In the rows, zero is written as 128.
Each row has a class, written after it, and each block has its own classes.
[90 146 186 96 127 184 131 156 135 143 140 147 162 94 129 173 117 142 103 155 131 111 95 174 94 58 125 132 155 205 146 127] => Vavot
[134 116 161 126 134 140 166 109 183 122 161 137 103 111 121 91 103 101 148 133 126 176 163 120 123 118 113 111 133 158 118 137] => pafan
[145 144 69 161 130 113 41 92 98 139 102 132 107 105 106 136 119 127 108 107 107 101 107 107 148 125 131 128 116 65 115 123] => lufa
[94 122 73 169 120 126 93 136 154 154 97 83 69 126 92 110 116 130 144 137 110 120 132 121 152 116 155 101 70 98 148 144] => val
[35 109 168 121 110 146 174 133 149 136 143 139 159 104 158 122 147 126 137 169 156 160 132 176 83 120 103 124 161 198 142 124] => fika
[134 149 101 91 177 72 129 155 141 70 123 139 153 110 141 125 180 116 97 105 181 137 107 133 129 156 151 115 134 83 175 131] => Putid
[188 114 137 120 134 104 99 170 154 156 78 112 114 122 123 122 140 128 103 135 117 83 72 86 189 102 174 107 116 132 96 126] => gidam
[157 112 137 125 100 100 121 144 152 107 168 115 131 192 100 104 144 124 134 126 168 160 127 115 117 106 133 149 163 141 120 130] => zosuk
[126 110 131 135 145 121 81 146 138 111 105 128 90 99 139 74 113 70 126 129 111 141 127 71 163 144 145 131 116 104 109 148] => biv
[226 129 83 128 160 43 96 148 142 127 118 129 132 177 89 95 121 114 129 116 140 114 135 83 158 174 138 103 125 69 131 136] => Putid
[113 66 177 105 142 181 88 123 80 109 115 130 154 65 147 139 172 101 108 138 146 164 139 176 83 92 113 133 166 145 138 110] => fika
[97 168 153 127 91 131 159 135 147 146 156 110 124 170 99 109 131 101 148 137 142 146 134 109 129 121 161 109 103 165 120 155] => Zigur
[63 109 164 136 120 160 164 113 192 84 130 144 123 115 118 162 129 94 125 143 121 167 163 103 75 130 130 140 169 181 121 159] => fika
[105 122 113 104 116 130 96 128 111 86 105 120 125 118 120 108 135 112 115 118 112 168 135 104 135 145 138 149 138 114 149 163] => Putid
[84 159 61 166 103 164 115 130 154 112 139 84 88 179 70 110 162 115 144 125 151 144 151 159 157 101 154 97 49 109 162 177] => teli
[198 67 141 135 98 135 203 150 139 61 106 91 125 115 119 100 169 80 116 118 153 159 198 97 159 124 180 145 152 87 113 151] => lufa
[101 126 117 145 143 149 153 171 102 78 138 114 99 131 118 129 152 144 128 116 157 127 132 112 135 126 142 103 138 150 155 75] => Putid
[165 158 132 115 152 97 112 148 138 113 174 159 112 200 143 123 180 169 117 121 200 124 118 109 110 99 145 124 136 128 133 151] => teli
[77 155 131 135 101 148 115 181 100 118 147 126 82 149 97 116 128 81 150 134 171 131 89 132 167 104 135 130 118 157 107 128] => biv
[111 135 79 124 119 114 34 91 123 197 92 93 117 113 106 128 138 152 108 132 107 121 98 153 122 95 150 119 77 97 158 170] => gepul
[132 132 81 149 90 125 115 137 118 138 139 100 134 102 139 99 128 113 117 144 125 128 136 141 127 124 123 128 97 116 92 106] => lufa
[100 105 52 129 167 114 143 103 206 108 121 117 117 93 149 75 161 128 105 109 142 129 142 55 111 181 168 99 115 113 137 113] => lufa
[83 134 89 131 149 84 14 145 152 119 107 133 77 120 143 117 119 123 110 139 151 183 121 141 102 133 129 126 143 117 157 162] => Putid
[148 90 173 101 126 122 157 171 176 78 141 128 163 120 128 90 137 40 119 140 137 151 107 116 158 124 146 126 115 131 126 144] => biv
[124 133 134 125 152 164 188 133 126 92 152 142 128 123 161 64 172 136 127 109 158 133 153 84 141 133 155 137 150 125 138 113] => Vavot
[39 107 110 123 102 136 183 122 104 137 142 73 79 124 118 61 146 121 148 96 117 160 136 126 136 156 131 116 81 100 143 152] => Zigur
[110 149 139 147 76 104 136 181 109 109 143 103 122 130 121 102 122 79 133 137 149 122 133 119 128 107 142 132 128 121 98 146] => lufa
[84 154 111 127 107 43 138 135 96 122 132 94 99 104 138 105 122 133 125 104 179 160 165 111 119 134 129 135 151 56 140 135] => lufa
[70 111 166 141 89 197 171 138 132 95 150 136 130 111 128 92 166 88 141 155 148 191 151 171 83 116 127 155 166 177 121 147] => Zigur
[107 138 69 123 146 125 86 119 157 126 83 115 112 121 67 83 135 136 128 118 126 128 111 94 141 132 142 113 138 102 151 132] => gidam
[111 138 103 156 137 151 134 156 131 99 125 119 105 131 91 116 172 125 129 122 154 106 133 129 127 104 144 117 122 116 141 143] => teli
[79 182 98 76 131 142 55 130 86 168 124 110 143 101 76 118 152 161 129 149 164 112 112 163 49 65 146 140 115 133 158 168] => val
[67 155 123 151 144 140 99 143 81 139 108 92 123 34 133 146 140 146 118 126 135 106 115 177 120 77 119 108 104 127 161 64] => pafan
[115 117 101 159 112 78 91 140 181 145 108 125 57 148 154 74 107 99 136 153 127 161 134 84 164 157 149 156 105 110 90 192] => biv
[145 124 70 162 152 53 57 172 157 102 108 83 75 108 111 113 84 103 111 108 76 115 131 122 97 132 99 126 63 44 123 140] => pafan
[109 144 148 166 88 102 186 137 135 124 140 91 116 150 92 112 106 147 149 125 114 119 133 109 173 98 129 121 132 127 142 110] => zosuk
[159 116 117 110 130 95 58 167 110 130 108 95 120 130 167 118 147 115 101 126 123 118 149 77 85 150 158 147 119 115 102 154] => gepul
[60 130 128 114 157 86 137 154 193 99 105 85 113 75 109 99 163 104 103 114 166 135 113 96 107 110 180 108 131 101 158 151] => gidam
[67 140 40 146 124 113 83 119 190 112 133 125 90 125 100 81 143 90 123 111 127 165 95 117 108 146 126 124 112 90 136 141] => gepul
[107 158 159 131 128 50 150 170 185 119 130 138 84 156 168 96 120 128 128 137 145 123 125 59 126 156 152 142 146 133 92 190] => gidam
[141 136 109 151 120 136 199 168 164 119 146 129 104 173 88 113 129 118 151 128 124 91 133 110 166 146 119 97 106 141 110 143] => teli
[98 87 141 157 151 174 177 169 185 136 163 93 124 119 106 85 148 117 126 149 137 84 134 143 69 92 156 110 96 173 133 151] => Vavot
[116 146 96 105 164 130 68 128 154 128 135 154 132 161 122 98 141 110 123 114 163 130 129 99 102 158 143 138 152 128 144 166] => Vavot
[50 151 148 121 88 141 164 126 208 133 175 127 142 125 97 128 121 103 132 163 139 174 117 210 105 72 106 109 99 163 154 196] => teli
[105 151 132 109 118 110 113 137 181 125 163 125 151 117 108 139 147 132 116 161 183 165 134 194 47 84 119 156 168 169 130 158] => zosuk
[142 138 137 104 150 101 135 173 116 104 134 130 106 146 180 125 174 131 118 116 189 135 152 123 112 154 151 122 144 123 142 141] => gepul
[146 108 114 154 120 151 147 142 184 84 174 125 143 106 154 66 140 84 117 162 127 151 165 161 75 120 123 123 100 131 104 152] => lufa
[96 148 144 138 155 133 114 148 131 135 151 124 109 117 147 84 142 122 117 109 148 103 97 78 139 94 165 106 117 128 137 106] => Vavot
[101 135 114 114 94 130 167 158 125 123 136 111 113 177 85 93 125 105 150 121 137 113 96 63 185 139 152 134 107 150 109 128] => biv
[146 153 129 109 156 120 89 123 108 186 153 121 152 115 150 122 151 139 113 125 183 110 132 118 121 118 155 117 126 135 121 100] => Vavot
[98 170 88 153 107 71 165 151 138 128 136 96 95 130 122 86 121 105 138 128 134 117 127 85 166 150 146 143 71 83 98 143] => biv
[72 164 101 101 109 110 140 174 156 122 153 89 135 131 92 114 119 103 133 125 128 116 84 117 127 103 142 93 65 124 147 111] => val
[106 150 66 171 126 138 104 95 150 127 122 113 105 105 80 127 155 136 129 126 143 128 142 134 113 127 136 154 146 117 115 132] => zosuk
[112 170 83 125 146 104 58 132 152 154 138 134 148 99 109 102 152 117 106 129 138 109 49 129 100 88 138 99 110 113 142 95] => gepul
[100 109 103 120 92 128 69 132 117 127 99 113 120 156 111 98 117 68 144 141 130 165 143 128 161 170 132 164 114 118 124 197] => biv
[69 138 159 148 104 200 186 175 103 104 164 107 97 112 123 136 116 108 152 143 120 123 184 126 77 135 111 117 141 205 104 110] => gepul
[124 98 56 141 138 111 114 133 207 128 121 117 46 163 131 93 156 115 125 129 153 179 128 130 143 137 145 101 80 111 113 158] => fika
[165 125 124 75 123 153 103 122 94 106 130 119 180 118 119 119 183 137 108 132 149 142 123 210 94 82 124 165 102 119 156 169] => pafan
[110 130 82 79 166 51 110 123 163 165 123 105 121 85 153 108 145 176 89 118 132 124 100 145 71 126 126 114 95 77 164 153] => gepul
[150 126 161 137 127 88 111 168 155 113 128 132 102 108 121 141 105 141 86 136 99 84 70 123 96 37 142 126 118 108 120 162] => lufa
[96 120 84 111 127 128 43 113 136 148 107 128 118 125 134 115 125 113 105 114 115 146 112 126 125 148 127 163 124 98 130 178] => Vavot
[127 123 95 156 125 143 126 108 92 147 126 81 88 143 96 124 160 132 136 103 129 104 149 152 148 129 151 106 64 82 152 163] => gepul
[127 130 103 139 138 146 53 154 105 93 153 106 89 184 101 77 136 96 135 111 142 129 108 72 151 106 159 111 72 115 134 114] => biv
[126 112 127 161 109 142 98 176 67 90 123 75 73 154 106 118 126 134 130 100 91 92 113 126 162 97 126 129 91 103 132 128] => zosuk
[128 120 106 91 162 135 114 129 165 153 120 139 97 109 101 112 149 154 108 133 127 129 105 140 54 116 136 129 133 141 122 171] => Zigur
[112 140 174 114 109 124 100 174 152 48 129 140 117 117 174 87 110 59 112 138 115 190 119 62 161 102 151 148 131 130 118 129] => biv
[124 132 184 128 140 83 95 214 91 90 108 110 133 72 129 125 132 74 108 139 167 120 100 153 131 65 140 135 141 88 146 118] => biv
[117 98 158 126 150 163 147 172 152 174 151 97 141 80 157 122 142 135 107 157 148 89 133 128 80 95 156 112 120 201 104 96] => Vavot
[121 91 129 144 129 209 192 132 147 102 167 92 144 122 114 96 162 106 129 129 137 130 182 132 103 119 152 129 103 154 129 127] => Vavot
[102 147 137 170 124 177 104 133 126 124 169 155 107 137 120 115 134 116 154 161 141 118 139 144 79 109 123 137 127 162 109 147] => val
[97 174 142 132 117 145 130 120 133 131 124 118 126 107 97 89 141 124 132 137 123 109 122 69 125 104 165 135 134 148 100 152] => gidam
[103 173 105 126 123 156 172 99 157 152 152 129 86 125 124 111 110 188 142 135 104 128 129 106 135 101 123 115 86 181 119 113] => pafan
[96 104 129 134 145 164 96 161 136 117 125 110 97 69 133 90 189 98 108 143 163 153 141 121 33 109 164 150 156 155 94 137] => Zigur

Next block, with new classes.
[94 85 118 94 129 142 136 141 103 113 156 101 126 178 167 153 112 106 147 114 103 143 81 131 142 114 132 117 141 107 141 139] => rir
[146 125 130 155 127 154 100 157 124 73 126 136 104 100 156 108 111 108 143 154 138 129 128 137 100 139 146 67 108 123 87 101] => rili
[143 133 122 162 128 142 135 135 109 63 133 128 111 74 138 85 139 103 131 152 123 147 121 139 121 139 136 112 94 124 80 133] => fiz
[185 98 122 117 115 122 122 77 130 185 161 206 164 155 119 136 158 157 154 75 167 104 158 117 138 155 146 106 119 188 161 101] => Gepo
[87 98 115 91 141 125 124 107 116 130 152 93 105 153 172 146 107 115 129 110 121 150 86 119 142 108 118 100 162 95 139 126] => lezi
[46 117 132 160 164 92 96 203 162 91 96 123 79 99 123 103 102 99 131 186 126 108 115 99 177 95 98 64 162 126 122 102] => Zuka
[133 101 148 135 146 114 109 116 140 128 93 149 129 149 126 171 136 132 107 141 95 91 215 115 121 133 108 178 140 162 131 131] => fidom
[64 112 129 145 154 83 93 207 168 91 98 139 92 115 121 110 94 87 147 167 152 99 87 106 180 103 90 63 163 136 133 79] => Zuka
[113 102 135 134 146 139 143 120 155 121 114 161 123 146 110 137 147 135 125 92 90 134 180 108 142 123 119 176 123 144 90 133] => meda
[93 107 155 158 118 143 71 165 133 118 105 102 94 222 168 165 79 133 146 216 105 43 210 125 105 80 122 88 119 146 160 151] => rir
[79 109 128 120 164 73 130 205 167 85 121 143 110 135 102 87 113 76 141 122 138 139 75 96 214 121 119 98 146 119 112 87] => Kuvan
[78 104 141 94 142 107 99 125 109 123 128 108 96 161 175 166 105 139 135 146 136 125 127 120 141 108 130 87 142 116 149 111] => mobed
[115 106 171 145 145 146 117 184 107 78 115 93 81 132 114 131 90 115 114 112 97 108 202 79 130 91 115 116 138 117 85 152] => lezi
[42 113 131 140 146 83 105 224 170 80 96 111 92 150 125 113 98 60 127 156 134 122 104 111 193 115 106 99 154 113 130 98] => fidom
[171 119 114 102 120 107 127 66 133 152 163 199 155 156 132 103 168 151 148 73 163 119 136 114 151 137 124 136 108 184 153 101] => fiz
[153 113 111 115 118 111 150 108 144 164 159 196 151 147 105 99 171 140 150 39 154 144 108 120 153 148 150 144 110 161 123 99] => meda
[92 102 124 111 132 113 106 136 113 122 141 92 103 178 187 152 98 115 138 136 116 127 93 139 137 120 123 125 156 99 151 99] => fidom
[127 94 163 139 154 140 124 135 142 117 92 159 122 147 109 142 137 145 89 128 101 119 181 93 134 129 97 148 130 156 111 132] => nogik
[114 106 158 82 147 139 225 131 137 162 108 141 129 113 95 97 160 109 147 38 97 162 146 126 191 150 120 219 102 140 60 164] => tak
[129 119 124 154 131 143 145 152 112 86 127 136 107 60 146 73 132 91 142 140 125 152 82 133 137 137 149 92 91 121 74 113] => Zuka
[118 98 147 137 167 125 124 104 138 129 104 151 119 150 112 141 150 139 101 142 100 108 205 114 132 118 110 156 128 152 111 143] => Kuvan
[52 117 138 149 165 93 72 207 143 98 91 111 86 105 127 123 105 88 113 190 138 102 154 111 169 98 86 52 174 125 143 111] => tak
[49 132 120 120 141 92 191 193 173 68 122 99 71 130 103 70 115 74 147 129 121 158 31 120 217 118 105 151 135 103 88 133] => fiz
[142 98 157 132 150 131 91 109 144 145 102 170 129 154 112 192 111 161 121 137 108 73 242 97 122 122 98 128 152 185 148 130] => Gepo
[151 120 124 153 116 172 161 158 111 75 137 112 116 99 144 76 139 100 126 117 116 174 75 133 123 152 161 112 76 109 59 135] => nogik
[109 115 164 132 152 115 108 122 131 113 81 145 99 130 120 166 130 150 87 171 109 97 214 95 132 116 109 137 124 156 130 144] => mobed
[101 108 169 159 132 147 90 143 128 123 101 106 90 214 173 160 91 143 121 192 108 73 180 106 107 83 115 96 127 130 152 130] => nogik
[109 111 187 147 144 144 142 209 90 68 103 119 94 134 99 123 74 126 130 82 86 102 205 74 136 93 118 134 132 139 91 144] => Zuka
[50 119 134 128 159 102 102 215 145 88 87 134 87 134 103 115 92 75 107 182 137 124 86 115 180 105 101 71 154 107 131 116] => bas
[83 105 148 125 108 150 157 156 167 131 132 114 94 211 143 126 83 122 188 126 124 108 133 122 170 108 145 131 106 119 110 132] => Gepo
[184 112 117 142 121 112 88 85 124 174 154 214 166 147 136 136 161 168 145 84 160 100 186 107 114 139 139 112 124 189 163 103] => meda
[93 113 147 150 159 104 86 201 141 91 98 132 105 130 122 122 105 103 99 158 130 120 106 91 162 116 92 67 159 129 138 93] => nogik
[134 99 152 123 148 144 151 104 138 127 100 148 127 158 117 151 149 148 96 112 82 125 179 100 127 132 113 180 127 155 110 152] => nogik
[97 105 144 123 165 127 138 137 141 126 103 138 115 138 114 137 136 127 121 119 104 126 183 116 140 124 113 151 127 149 99 166] => Kuvan
[52 124 135 133 147 84 120 212 173 62 97 125 74 122 109 95 116 81 112 170 150 136 82 93 212 110 115 86 126 109 113 96] => mobed
[96 99 136 100 144 124 82 122 73 138 143 106 117 135 183 159 110 143 142 130 125 122 169 133 121 113 118 96 178 112 162 121] => tak
[145 115 123 182 127 153 50 147 105 81 117 123 123 97 147 140 131 105 107 226 119 92 184 144 76 116 136 55 111 141 121 127] => rir
[58 125 127 119 146 96 145 215 153 95 108 127 91 126 84 75 103 66 125 148 149 148 48 123 211 116 122 94 139 104 98 108] => bas
[58 119 129 127 149 106 166 220 191 88 121 122 82 129 111 71 107 85 165 111 133 158 60 111 208 132 129 102 136 105 76 103] => rili
[110 108 152 103 151 139 218 134 164 136 109 159 121 139 99 110 145 124 147 57 89 159 145 109 174 155 131 195 112 140 69 157] => rili
[82 101 118 123 133 117 64 129 105 106 135 98 105 177 192 170 104 113 116 160 126 115 134 135 115 109 115 98 168 108 173 102] => fidom
[81 101 133 147 141 109 111 199 180 98 116 132 89 133 109 114 102 90 151 156 154 116 102 116 196 129 96 83 150 134 111 97] => Gepo
[88 117 149 140 115 127 108 178 163 105 117 134 95 224 157 133 70 118 175 128 119 90 143 103 151 86 132 116 113 121 132 99] => meda
[68 100 132 117 152 123 98 134 100 112 119 118 103 137 174 159 90 128 133 146 114 123 107 125 125 104 97 92 171 110 161 111] => Zuka
[68 127 140 136 152 76 107 203 158 69 93 122 82 114 132 122 103 88 120 188 131 117 108 80 191 108 128 70 135 120 131 108] => mobed
[99 115 185 154 155 148 137 209 110 79 119 103 77 134 118 127 83 132 136 112 90 118 213 76 138 100 134 114 145 121 77 154] => rili
[189 110 116 103 119 99 134 72 140 185 161 187 148 140 123 99 162 139 140 73 171 116 121 105 154 146 136 120 114 177 140 100] => lezi
[108 91 154 109 149 128 105 130 88 138 127 115 112 176 192 164 91 140 124 134 106 127 104 115 123 125 114 89 155 117 163 112] => nogik
[83 127 125 141 154 83 56 182 173 102 98 121 85 114 128 129 95 90 117 195 149 93 116 99 156 95 88 45 168 124 145 87] => lezi
[69 102 148 137 110 125 131 158 160 124 116 95 91 234 166 131 92 104 163 151 121 89 152 134 148 96 144 138 108 116 126 118] => fidom
[187 114 110 94 118 116 142 69 138 178 160 183 151 131 112 104 177 136 133 53 159 131 118 109 139 140 146 125 105 163 128 106] => lezi
[88 106 117 124 137 132 73 134 103 109 145 117 108 168 197 164 90 122 140 126 120 134 117 128 114 108 117 77 157 112 156 107] => meda
[75 101 125 117 149 119 79 112 89 123 122 123 108 130 183 163 100 128 126 165 123 118 119 135 106 105 109 69 171 118 171 101] => Zuka
[117 92 143 114 145 161 149 124 144 127 108 139 123 143 104 147 151 128 109 122 75 123 187 119 135 121 114 181 108 159 84 170] => rir
[67 85 118 96 133 153 121 138 114 122 143 103 116 173 170 149 121 110 137 131 100 146 104 141 135 110 131 106 132 107 132 145] => rir
[123 106 195 160 152 145 121 195 103 94 112 121 93 154 117 141 89 145 147 110 102 88 240 90 120 107 124 116 144 131 95 136] => rili
[102 116 169 131 127 171 185 219 114 81 120 100 104 154 91 100 95 96 123 74 82 142 154 95 170 107 126 168 92 126 67 187] => rir
[68 100 119 91 133 143 130 117 98 133 144 114 115 182 164 140 109 126 139 135 127 154 80 150 141 109 137 114 144 78 145 132] => bas
[89 96 116 101 133 129 103 111 116 127 150 93 90 170 180 149 100 122 126 138 128 131 88 125 124 99 118 82 156 96 148 115] => lezi
[124 121 147 109 122 156 202 193 130 73 135 108 94 120 95 80 109 97 139 38 103 170 109 81 178 122 137 181 101 105 47 172] => lezi
[67 97 130 93 149 142 166 128 129 136 158 108 101 163 173 128 112 138 163 92 112 175 75 125 160 122 134 125 154 80 115 122] => rili
[45 126 138 156 158 92 130 210 170 74 96 103 61 119 115 102 116 90 96 187 135 131 84 89 204 99 104 80 130 107 115 121] => mobed
[107 111 150 106 134 122 183 114 157 114 102 150 120 146 92 119 155 138 120 97 116 140 169 111 176 139 133 199 92 142 85 144] => mobed
[99 116 158 156 140 150 157 216 124 65 126 114 94 145 104 105 90 115 135 62 82 147 159 84 161 106 132 149 119 113 66 143] => meda
[65 102 132 99 131 111 125 155 110 119 137 89 103 178 177 141 96 98 143 116 119 142 97 135 158 123 128 135 153 96 142 113] => fidom
[90 98 138 111 149 119 79 129 75 134 128 135 127 162 170 174 86 140 131 169 127 114 143 125 120 109 123 81 176 103 182 127] => bas
[51 109 149 132 161 102 157 224 172 91 113 130 84 128 115 92 102 86 153 128 127 148 85 90 208 122 118 98 155 103 97 112] => rili
[49 123 131 118 142 83 169 213 186 72 111 109 76 129 99 80 122 76 136 132 146 155 43 95 236 113 125 120 122 102 88 106] => mobed
[194 98 144 111 122 107 130 103 108 165 151 190 163 176 126 120 151 150 129 58 155 112 124 96 140 150 137 116 122 182 160 90] => nogik
[86 107 147 142 131 135 114 141 152 114 130 99 82 232 160 122 93 129 150 166 123 86 154 121 139 73 134 114 108 115 120 122] => Kuvan
[192 99 130 119 121 115 108 75 107 171 155 192 167 165 147 134 171 164 129 92 148 107 152 98 115 142 154 106 121 176 170 101] => nogik
[60 116 162 144 126 121 136 156 145 103 107 91 65 201 160 131 97 129 133 189 120 95 151 103 162 82 138 113 103 107 130 140] => mobed
[100 94 123 94 142 115 97 127 111 121 141 98 99 162 181 168 86 122 145 125 116 119 98 112 123 106 116 82 173 103 157 117] => lezi
[141 132 134 173 135 158 115 169 112 80 130 118 91 83 163 98 114 108 139 162 122 137 132 126 105 138 152 63 106 116 82 130] => rili
[90 107 126 122 140 111 66 109 99 108 136 107 112 161 182 185 107 158 117 173 134 108 164 113 110 95 132 66 160 115 178 112] => mobed
